Here is a tiny trained network, its code and every weight. The questions are about switching its units off for an input and a target symbol, where a switched-off unit gives its printed mean instead of its output.

import numpy as np


def w(rows, s, z=0):
    codes = np.array(rows[::2]) - 128.0
    scale = np.full(codes.shape[1], s)
    scale[-1] = z or s
    return codes * scale


def norm(h):
    return h / np.sqrt((h * h).mean(-1, keepdims=True) + 1e-5)


def f(y):
    return np.maximum(y, 0)


def softmax(a):
    e = np.exp(a - a.max(-1, keepdims=True))
    return e / e.sum(-1, keepdims=True)


def log_softmax(a):
    a = a - a.max(-1, keepdims=True)
    return a - np.log(np.exp(a).sum(-1, keepdims=True))


def net(x, mask):
    ids = ['γδηθξπτφ'.index(c) for c in x.split()]
    T = len(ids)
    res = E[ids] + P[:T]
    u = 0
    for l in range(2):
        q, k, v = (norm(res) @ M[l].T for M in (Q, K, V))
        z = softmax(np.where(np.tri(T) > 0, q @ k.T / 4**0.5, -1e9)) @ v
        res = res + np.where(mask[u], z, O[l][:, -1]) @ O[l][:, :-1]
        u += 1
        y = f(norm(res) @ A[l][:, :-1].T + A[l][:, -1])
        res = res + np.where(mask[u : u + 4], y, B[l][:, -1]) @ B[l][:, :-1]
        u += 4
    return log_softmax(norm(res)[-1] @ U[:, :-1].T + U[:, -1])


Q, K, V, O, A, B = {}, {}, {}, {}, {}, {}
E = w([
[109,54,170,174,113],'γ',
[123,154,55,132,130],'δ',
[98,186,188,211,49],'η',
[125,203,95,86,198],'θ',
[76,39,133,190,117],'ξ',
[146,199,190,127,248],'π',
[228,118,124,139,123],'τ',
[122,68,101,76,50],'φ',
],0.016)
P = w([
[128,159,172,90,151],'0',
[113,106,1,64,120],'1',
[93,88,14,87,87],'2',
[127,71,187,104,157],'3',
[115,81,165,80,121],'4',
[123,123,91,126,131],'5',
[101,111,82,98,123],'6',
[128,88,129,80,104],'7',
],0.0087)
Q[0] = w([
[140,194,176,144,30],'0.h1',
[148,181,60,137,255],'0.h1',
[90,187,173,125,114],'0.h1',
[35,83,80,48,28],'0.h1',
],0.008)
K[0] = w([
[31,215,190,155,210],'0.h1',
[181,96,171,56,164],'0.h1',
[33,188,160,94,166],'0.h1',
[117,185,189,149,2],'0.h1',
],0.0058)
V[0] = w([
[237,240,138,254,140],'0.h1',
[75,119,154,53,138],'0.h1',
[150,120,143,83,93],'0.h1',
[194,103,145,160,178],'0.h1',
],0.008)
O[0] = w([
[1,46,103,48,114,3],'0.h1',
[111,123,164,202,226,147],'0.h1',
[162,100,132,148,117,156],'0.h1',
[206,65,77,87,73,99],'0.h1',
],0.0073,0.006)
A[0] = w([
[25,254,195,235,75,175],'0.n1',
[57,125,72,29,105,155],'0.n2',
[137,203,110,211,222,236],'0.n3',
[129,87,105,180,157,2],'0.n4',
],0.0065,0.0035)
B[0] = w([
[2,116,90,42,158,205],'0.n1',
[157,98,148,201,35,178],'0.n2',
[139,130,75,57,83,255],'0.n3',
[142,69,151,133,159,138],'0.n4',
],0.0076,0.0058)
Q[1] = w([
[139,97,255,127,170],'1.h1',
[51,31,26,22,57],'1.h1',
[133,101,128,92,140],'1.h1',
[131,201,189,116,71],'1.h1',
],0.0068)
K[1] = w([
[143,122,7,149,114],'1.h1',
[58,141,155,117,49],'1.h1',
[136,160,120,160,99],'1.h1',
[112,95,79,198,114],'1.h1',
],0.012)
V[1] = w([
[117,59,144,238,135],'1.h1',
[143,79,112,86,182],'1.h1',
[91,119,176,162,217],'1.h1',
[170,130,247,89,64],'1.h1',
],0.014)
O[1] = w([
[141,100,2,138,141,103],'1.h1',
[141,70,143,74,84,149],'1.h1',
[162,74,153,101,214,3],'1.h1',
[197,134,167,214,109,153],'1.h1',
],0.0095,0.0046)
A[1] = w([
[171,216,140,64,180,33],'1.n1',
[85,92,98,154,75,229],'1.n2',
[172,140,114,76,25,156],'1.n3',
[2,92,140,146,140,7],'1.n4',
],0.008,0.0019)
B[1] = w([
[223,86,56,107,36,172],'1.n1',
[181,170,134,220,149,221],'1.n2',
[87,142,108,33,175,253],'1.n3',
[156,149,133,255,232,177],'1.n4',
],0.0083,0.0061)
U = w([
[223,49,83,155,189,159],'γ',
[62,207,108,99,161,95],'δ',
[132,122,72,118,139,4],'η',
[144,119,171,53,136,138],'θ',
[140,53,28,72,185,195],'ξ',
[221,21,177,67,132,163],'π',
[126,45,102,113,2,108],'τ',
[225,222,151,158,150,178],'φ',
],0.0094,0.0036)

Each question gives the input, a string of symbols that net reads in full, and the target symbol t.
The units are the heads (4 rows each of Q, K, V and O) and the neurons (one row each of A and B). Each row of codes is followed by its name. A weight is (code - 128) times the scale printed after its matrix; where a second scale follows, it is the last column's (O, A, B and U).
mask holds one flag per unit, layer by layer, with each layer's heads first. A switched-off unit (its flag False) gives its mean, the last column of its rows in O or B, instead of its output. The means were averaged over made-up inputs and are rounded, as every weight is.
A unit's drop is (log p(t) with every unit on - log p(t) with that unit switched off) / (log p(t) with every unit on - log p(t) with every unit switched off).
The circuit of an input: a set's keep is (log p(t) with only the set's units on - log p(t) with every unit switched off) / (log p(t) with every unit on - log p(t) with every unit switched off). Starting from all 10 units, units are removed one at a time, each time the one whose removal leaves the highest keep (on an exact tie, the one counted first), for as long as the keep stays at least 0.8.
circuit, biggest first: the units of the circuit, biggest drop first
k most important neurons: the k neurons with the biggest drops, biggest first
drop of u: that unit's drop, to one decimal
input δ φ δ, target δ: circuit, biggest first	(1.h1)
input φ π γ γ π δ ξ, target π: 3 most important neurons	(0.n3 0.n2 1.n2)
input δ γ τ ξ γ η ξ ξ, target γ: 3 most important neurons	(1.n4 0.n1 0.n3)
input ξ ξ φ φ, target ξ: circuit, biggest first	(1.h1 0.h1)
input η θ δ φ τ τ γ, target φ: 2 most important neurons	(1.n2 1.n4)
input φ γ π θ π, target π: circuit, biggest first	(1.n1 1.h1)
input γ π ξ φ π, target ξ: circuit, biggest first	(1.h1 0.h1)
input ξ φ τ, target ξ: 2 most important neurons	(0.n2 1.n3)
input δ φ γ, target δ: circuit, biggest first	(1.h1 0.h1 0.n1)
input τ φ τ, target τ: circuit, biggest first	(0.h1 1.h1)
input π π π, target π: circuit, biggest first	(1.h1 0.h1)
input τ φ ξ θ π γ τ, target π: 2 most important neurons	(0.n3 0.n1)
input ξ δ φ, target ξ: 2 most important neurons	(0.n1 0.n2)
input ξ θ φ ξ γ, target φ: 2 most important neurons	(1.n4 0.n3)
input ξ φ ξ φ φ δ ξ, target φ: circuit, biggest first	(0.h1)
input θ φ γ, target θ: 2 most important neurons	(0.n3 0.n1)
input π δ γ τ τ τ τ, target τ: drop of 0.h1	0.7
input π π ξ, target π: drop of 1.h1	1.0
input ξ ξ π, target ξ: drop of 1.h1	0.2
input η τ γ ξ ξ, target γ: circuit, biggest first	(1.h1)
